q_680: [-30  15  59 -11  25  -5  18  34   5]
q_781: [ -6  32  51   7  12   6  29  27 -31]
q_537: [ -5 -31  51   7  27   6  29  32  25]
q_557: [ 27  -5  24 -24  14   2  22  11   9]
loc: [14]  q_557, 5
at: [25 -5]  q_680, 5
loc: [11]  q_557, 8
at: [-31  51   7  27   6  29  32  25]  q_537, 2

q_659: [-21  23  20  20  16  -5  22]
q_382: [  7 -24 -32  10 -30 -22 -33]
q_667: [ 26 -38 -37 -28 -28  31 -31]
q_158: [ 17 -21 -26 -10  36  35 -18]
q_66: [-26  35 -10 -21  17 -19 -32]
q_181: [-20  26  33 -27  25   8  31]
q_820: [-28 -37 -41 -17 -38   2 -42]
at: [ 33 -27  25   8]  q_181, 3
common q_659 q_158:   [-21]
loc: [-19]  q_66, 6
at: [ 17 -21 -26 -10  36  35]  q_158, 1

q_708: [ 12 -14  -7 -28   4]
q_341: [-16  -8  10   0   2]
q_256: [-4 26 23  1 -8]
q_497: [ -7 -22  12  -9  12]
q_100: [11  5 28 -5  9]
q_967: [ -4 -43 -13  15  12]
q_875: [-6 16  4  2  4]
q_642: [-8 -3 16 -9 -9]
q_683: [-1 19 18 16 -4]
common q_683 q_642:   [16]
at: [-14  -7 -28]  q_708, 2
common q_967 q_683:   [-4]

q_520: [ 16  20 -14 -29  17  33]
q_356: [-16 -15 -30  17  17  59]
q_705: [ 17  30  27 -35  36  -2]
q_831: [ -7   8  29 -20  36  52]
q_651: [ -7 -40  17  59  -7  18]
common q_651 q_520:   [17]
common q_831 q_651:   [-7]
at: [-30  17  17  59]  q_356, 3
common q_705 q_356:   [17]
loc: [30]  q_705, 2

q_114: [-33   3 -32  43 -27  37 -15]
q_346: [ 2 -4  9 -4  7  2  2]
q_681: [ -6   9  12  -4  12  -7 -12]
q_737: [-3  8 14 -4 11 -4 -9]
q_174: [ 27 -40  -6 -12  24  23  39]
q_927: [-24  -2  -2  -4   1  -7   5]
q_976: [ 39   4 -28  40 -23  38 -20]
q_671: [ -1  -6  -3  38 -25  34 -13]
q_797: [ 15 -29   9  -3  14  23  25]
q_961: [ 7 -2 -1 -6 -5 -8  2]
q_73: [ 21 -34  20 -13  19  18 -25]
at: [-1 -6 -5]  q_961, 3
common q_961 q_174:   [-6]
at: [-24  -2]  q_927, 1
at: [-4 11]  q_737, 4
find: [ -1  -6  -3  38 -25  34 -13]  q_671
loc: [40]  q_976, 4
loc: [-27]  q_114, 5

q_516: [ -4  -7 -28   3 -32  16   8 -46  29  -1  18 -29 -16]
q_26: [ -5  -7  26 -10 -10   1   1  18 -35  -5  48 -12 -28]
q_208: [-13  23   7  -4  -7 -28   3 -32  16   8 -44  29  -8]
q_928: [-32   0 -31 -25   7 -45 -17 -37 -12 -19 -26 -24 -18]
q_988: [-30  -4 -26 -25  -2 -22 -22 -10 -27 -33 -14 -49  -4]
q_836: [ -4 -13  -9 -10  14   2  -4   8 -13   4  36 -25  -5]
q_646: [-10   1   1  18 -35  -6  -7 -31   3  14  17  10 -21]
at: [ 26 -10 -10   1]  q_26, 3
at: [ -4  -7 -28   3 -32  16   8 -44  29]  q_208, 4
at: [  1   1  18 -35  -6  -7 -31]  q_646, 2
find: [-13  23   7  -4  -7 -28   3 -32  16   8 -44  29  -8]  q_208
at: [-10   1   1  18 -35  -5]  q_26, 5
loc: [-24]  q_928, 12
at: [ -7 -31   3]  q_646, 7

q_605: [ 13  24 -16  12   4   2   4   9   3  -1   2  51  50  34  -3   9 -20   2
   0  -3  19  34  12 -30 -28  -7 -15]
q_331: [-13 -21   9  -1  -7   6  -5  -2  -3  -2 -13   4 -32  -8  14 -18   6  13
 -24   9  -5   9   2  12  17   0   4]
q_846: [ -9   9   6  -1   0  12   0   2  -8   5  -6 -15 -13 -23 -10  -8  -6  10
 -24   3  -5   9  -7   1  10 -10   0]
find: [-13 -21   9  -1  -7   6  -5  -2  -3  -2 -13   4 -32  -8  14 -18   6  13
 -24   9  -5   9   2  12  17   0   4]  q_331
loc: [50]  q_605, 13
at: [4 2 4]  q_605, 5
at: [-24   3  -5   9]  q_846, 19
find: [ -9   9   6  -1   0  12   0   2  -8   5  -6 -15 -13 -23 -10  -8  -6  10
 -24   3  -5   9  -7   1  10 -10   0]  q_846
find: [ 13  24 -16  12   4   2   4   9   3  -1   2  51  50  34  -3   9 -20   2
   0  -3  19  34  12 -30 -28  -7 -15]  q_605

q_149: [ -7  28  24   4  -4 -11 -34   8   6 -27  -4   7   2   0   6  -6  -9 -15
 -10  -1   6]
q_313: [  2 -18  -3 -11   2 -40  24  13   4  20  -7  -3   5  12 -11   9  15  10
   8   9   6]
q_682: [  1  -1 -17   4  -3  49  -1 -27  -2  -2   7  -4  -7 -10   9  -4 -13  -9
   2  -8  -9]
q_310: [ -6  13  19 -11  -6 -44 -20   9  15 -14 -12   0   5  13  -4   3  -3  -2
  -3   8  15]
loc: [-12]  q_310, 11
loc: [-15]  q_149, 18

q_549: [-23  13  13  14  13  12 -24  13  22 -23  14 -21  10  16 -23  -1  14 -25
  23]
q_697: [-23  13  13 -12  13  12 -24  13  22 -23  14 -21  15  16 -23   8  14 -25
  23]
q_309: [ -9  11  14  14  16   2  -8  15  28 -12  21 -10   7   3 -28   0   3   9
  15]
q_664: [ -2  -4  -5  -5 -24   0  -2  -5 -13   0  -8  -1  20  -4 -12  -2  -6  -1
 -12]
q_532: [-11  21 -24  14  16   2  -8  15  28 -12  21 -10   7  11  53   7  17  -8
  26]
find: [ -9  11  14  14  16   2  -8  15  28 -12  21 -10   7   3 -28   0   3   9
  15]  q_309
find: [-23  13  13  14  13  12 -24  13  22 -23  14 -21  10  16 -23  -1  14 -25
  23]  q_549
find: [-23  13  13 -12  13  12 -24  13  22 -23  14 -21  15  16 -23   8  14 -25
  23]  q_697

q_438: [ 12   6  -8 -31  12  -8 -17  10 -10  -2 -11   9 -11   3   9   5  -1   0
   4 -10   6]
q_7: [-21 -14   9  16 -17   9  28 -16  15   0  25 -17  16   2 -12 -26   0   5
  -6  17 -10]
q_254: [-10 -10   3  38  -2   4  13 -10   5   8  15  -6   4  -3 -16 -16  -4   2
  -6   3  -7]
q_294: [-18   8  47 -15 -15  15  29  -5   7  -1  21 -19  17   2  -4 -20   0  -1
  -7  28 -21]
q_381: [-11  -8   6  29  -9   8  12 -12   8   0  13 -12  10   2  -6 -15  -2   1
  -4  12  -6]
q_502: [-19 -15   8  47 -15  11  25 -12  15   2  20 -17  16   0  -9 -22   1   4
  -6  17  -7]
q_111: [-2 -1  1 14 -3  0  1  4  0 -1  3  3 -1 -3 -4  3  2 -1  1 -1  1]
q_349: [-14   8  15  28   3   3  16 -20  11   2   6  -3  11  -5  -5 -16  22  16
 -10  -1   7]
find: [-2 -1  1 14 -3  0  1  4  0 -1  3  3 -1 -3 -4  3  2 -1  1 -1  1]  q_111
find: [-14   8  15  28   3   3  16 -20  11   2   6  -3  11  -5  -5 -16  22  16
 -10  -1   7]  q_349
find: [ 12   6  -8 -31  12  -8 -17  10 -10  -2 -11   9 -11   3   9   5  -1   0
   4 -10   6]  q_438
at: [-15   8  47 -15]  q_502, 2
find: [-11  -8   6  29  -9   8  12 -12   8   0  13 -12  10   2  -6 -15  -2   1
  -4  12  -6]  q_381
find: [-19 -15   8  47 -15  11  25 -12  15   2  20 -17  16   0  -9 -22   1   4
  -6  17  -7]  q_502

q_546: [-25  26  43  22  20 -42  30 -49  42  10  18]
q_225: [-45 -11   8  11  28  22 -13  25   7 -21  28]
q_873: [ -2  10   4  -8  -1 -13 -46  51   1   9  -7]
q_764: [ -4  39  10  -8 -19  -1   0 -45  -4 -15 -13]
q_212: [-10  -7   5  28  11 -19  16  19   5  29  24]
q_544: [-45 -11   8  11  28  22  -1  25   7  28  28]
q_151: [ 24  49  18  17 -29 -49 -45 -16  10 -22 -26]
q_478: [ 20 -43  30 -49 -21  30   2  30 -26  -1   2]
q_318: [-15 -10   9  21  19  16  10  16  13  22 -14]
q_687: [ 42  -8 -37 -28  -3  24 -53  53 -29 -35 -27]
q_320: [-17 -15 -29 -42 -21  30   2   9 -26 -16 -14]
q_663: [-17 -15 -29 -42 -21  30   2  30 -26  -1   2]
common q_873 q_225:   [-13]
loc: [-25]  q_546, 1
common q_546 q_873:   [10]
at: [ 20 -42  30 -49]  q_546, 5

q_514: [41 32 29 -7 25]
q_620: [ -7  28  29 -22   7]
q_435: [  2  -6  10 -23   1]
q_874: [ 24  -2  33 -35  11]
loc: [1]  q_435, 5
find: [41 32 29 -7 25]  q_514
loc: [2]  q_435, 1
find: [ 24  -2  33 -35  11]  q_874
at: [-35  11]  q_874, 4
find: [  2  -6  10 -23   1]  q_435

